[[-2.66 -1.52 -4.30  1.09 -0.69]
 [-2.88 -4.71  0.87  2.74  3.68]
 [-4.24 -2.27 -0.90  3.91 -1.30]]
|
[[-2.88 -4.71  0.87]
 [-4.24 -2.27 -0.90]]

[[-2.30 -4.30 -3.93 -0.51 -2.97]
 [-2.32 -4.10 -3.61 -0.55 -2.73]
 [ 1.98  4.59  5.12 -0.01  3.99]
 [-2.32 -4.17 -3.71 -0.54 -2.81]]
|
[[-2.32 -4.10 -3.61]
 [ 1.98  4.59  5.12]]

[[ 1.81  3.46  0.77 -0.24  2.96]
 [ 0.10  4.19 -0.67  0.01  2.98]
 [ 2.12  2.90  0.71 -0.33  2.99]]
|
[[ 0.10  4.19 -0.67]
 [ 2.12  2.90  0.71]]

[[-3.28 -1.38  4.73]
 [-3.17 -1.37  4.39]
 [-3.27 -1.23  4.46]
 [-3.75 -1.60  4.57]]
|
[[-3.17 -1.37  4.39]
 [-3.27 -1.23  4.46]]

[[ 5.29 -2.55  2.21  2.12]
 [ 0.65 -3.39  2.79  0.68]
 [ 1.07 -2.56  0.57  2.41]
 [-3.12  3.01 -2.55 -3.43]
 [ 1.52 -3.15  2.77  2.88]]
|
[[ 0.65 -3.39  2.79]
 [ 1.07 -2.56  0.57]]

[[ 3.90  0.52  0.74 -1.89]
 [-4.88 -3.53 -0.93 -2.47]
 [-1.78 -1.82  3.88  0.56]
 [ 4.09  0.32  4.75  0.09]
 [ 3.08 -1.61  0.15  1.60]]
|
[[-4.88 -3.53 -0.93]
 [-1.78 -1.82  3.88]]

[[-2.16  1.66  0.34]
 [ 0.51  0.47 -4.56]
 [ 1.68  2.35 -0.99]
 [ 0.37  1.60 -3.00]
 [ 2.58  1.52 -0.83]]
|
[[ 0.51  0.47 -4.56]
 [ 1.68  2.35 -0.99]]

[[-0.15 -4.57  0.26  0.10  0.01]
 [-0.19 -5.54  0.67  0.12  0.00]
 [ 0.02 -1.83 -3.73  0.04  0.08]
 [-0.07  0.23  3.69  0.00 -0.07]
 [-0.06  0.39  3.41 -0.01 -0.07]]
|
[[-0.19 -5.54  0.67]
 [ 0.02 -1.83 -3.73]]
---
[[ 1.59 -4.17  1.06]
 [-1.91  0.63  1.52]]
|
[[-1.91  0.63  1.52]]

[[-0.14 -2.34  0.60  4.20  0.50 -2.05  1.60  2.31 -1.16 -0.45]
 [-0.40 -1.98  1.39  1.81 -0.20 -3.02 -1.28  0.47  2.34 -2.40]
 [-0.48 -0.06  1.15 -1.86 -0.83 -1.69 -3.10 -1.60  4.38 -2.54]
 [-0.36  1.77  0.28 -4.00 -0.98  0.52 -2.82 -2.41  3.85 -1.16]
 [-0.18 -2.40  0.74  4.04  0.43 -2.29  1.25  2.14 -0.72 -0.76]
 [ 0.20  0.55 -1.31  1.86  0.63  2.21  3.62  1.92 -3.95  2.94]
 [ 0.07  2.70 -1.45 -2.50 -0.17  3.52  1.20 -0.61 -1.21  2.50]]
|
[[-0.40 -1.98  1.39  1.81 -0.20 -3.02 -1.28  0.47  2.34 -2.40]
 [-0.36  1.77  0.28 -4.00 -0.98  0.52 -2.82 -2.41  3.85 -1.16]
 [ 0.20  0.55 -1.31  1.86  0.63  2.21  3.62  1.92 -3.95  2.94]]

[[-1.56 -0.33 -0.37  1.54 -0.26 -0.14 -0.78 -1.70]
 [-5.37 -0.48 -3.88  0.43 -1.24  2.05 -1.65 -1.81]
 [-1.36 -2.40 -2.63  1.71  0.46  1.38  0.44  0.56]
 [-2.43 -0.02 -1.04  0.63  1.67  1.02  0.38 -0.78]
 [-0.94 -1.32 -1.40  0.97 -1.43  0.43 -0.45 -0.29]
 [-2.05 -0.80 -1.43 -0.06 -0.97  0.62 -0.40 -1.30]
 [-0.12 -0.63 -2.30  1.28 -1.89  0.99  0.02 -1.13]
 [-2.04 -1.45 -1.73  1.21 -1.94  1.64 -1.31 -0.59]]
|
[[-5.37 -0.48 -3.88  0.43 -1.24  2.05 -1.65 -1.81]
 [-2.43 -0.02 -1.04  0.63  1.67  1.02  0.38 -0.78]
 [-2.05 -0.80 -1.43 -0.06 -0.97  0.62 -0.40 -1.30]
 [-2.04 -1.45 -1.73  1.21 -1.94  1.64 -1.31 -0.59]]

[[ 1.67 -0.44  3.81  1.38  2.39 -0.12 -0.16  2.96 -0.60]
 [ 1.18 -0.74  2.12 -0.37  0.78  1.58  0.98  0.86 -0.59]
 [ 2.29 -0.08  3.42  2.22  2.45 -1.93 -2.09  4.12 -0.43]]
|
[[ 1.18 -0.74  2.12 -0.37  0.78  1.58  0.98  0.86 -0.59]]

[[-0.11  0.93 -1.58 -3.88 -1.60 -2.37  0.62 -0.87 -2.74 -0.96  2.45  3.52
  -2.45 -0.36]
 [-0.02  0.78  1.46 -1.06  3.26  2.31 -1.22  4.46  0.15  1.04  1.02  0.82
   2.31 -1.53]
 [-0.13  1.25  1.81  0.97 -2.25 -1.90 -0.56 -2.79 -2.91 -3.26  2.75  0.75
  -2.94  0.70]]
|
[[-0.02  0.78  1.46 -1.06  3.26  2.31 -1.22  4.46  0.15  1.04  1.02  0.82
   2.31 -1.53]]

[[-2.31  0.84  1.15 -1.09  0.11 -0.51]
 [ 1.56  1.75  1.51 -1.50  2.51  1.08]
 [-0.24  1.35  2.77  1.23  1.25 -3.93]
 [-1.60  1.37  1.61  0.95 -0.40  0.78]]
|
[[ 1.56  1.75  1.51 -1.50  2.51  1.08]
 [-1.60  1.37  1.61  0.95 -0.40  0.78]]

[[-0.43 -1.04 -0.08  1.20]
 [ 0.00 -1.90  0.14  2.38]
 [-1.48 -1.95  0.07  3.06]
 [ 0.00 -3.59  3.16  0.00]
 [-1.35 -0.82 -0.04  1.29]
 [ 0.00 -0.55  0.00  0.64]
 [-0.87 -1.32  0.01  2.31]
 [-0.42 -3.24  1.96  4.26]
 [-0.17 -2.29  0.40  3.70]
 [-1.32 -3.39  2.49  4.24]
 [-1.28 -3.17  0.00  3.86]]
|
[[ 0.00 -1.90  0.14  2.38]
 [ 0.00 -3.59  3.16  0.00]
 [ 0.00 -0.55  0.00  0.64]
 [-0.42 -3.24  1.96  4.26]
 [-1.32 -3.39  2.49  4.24]]
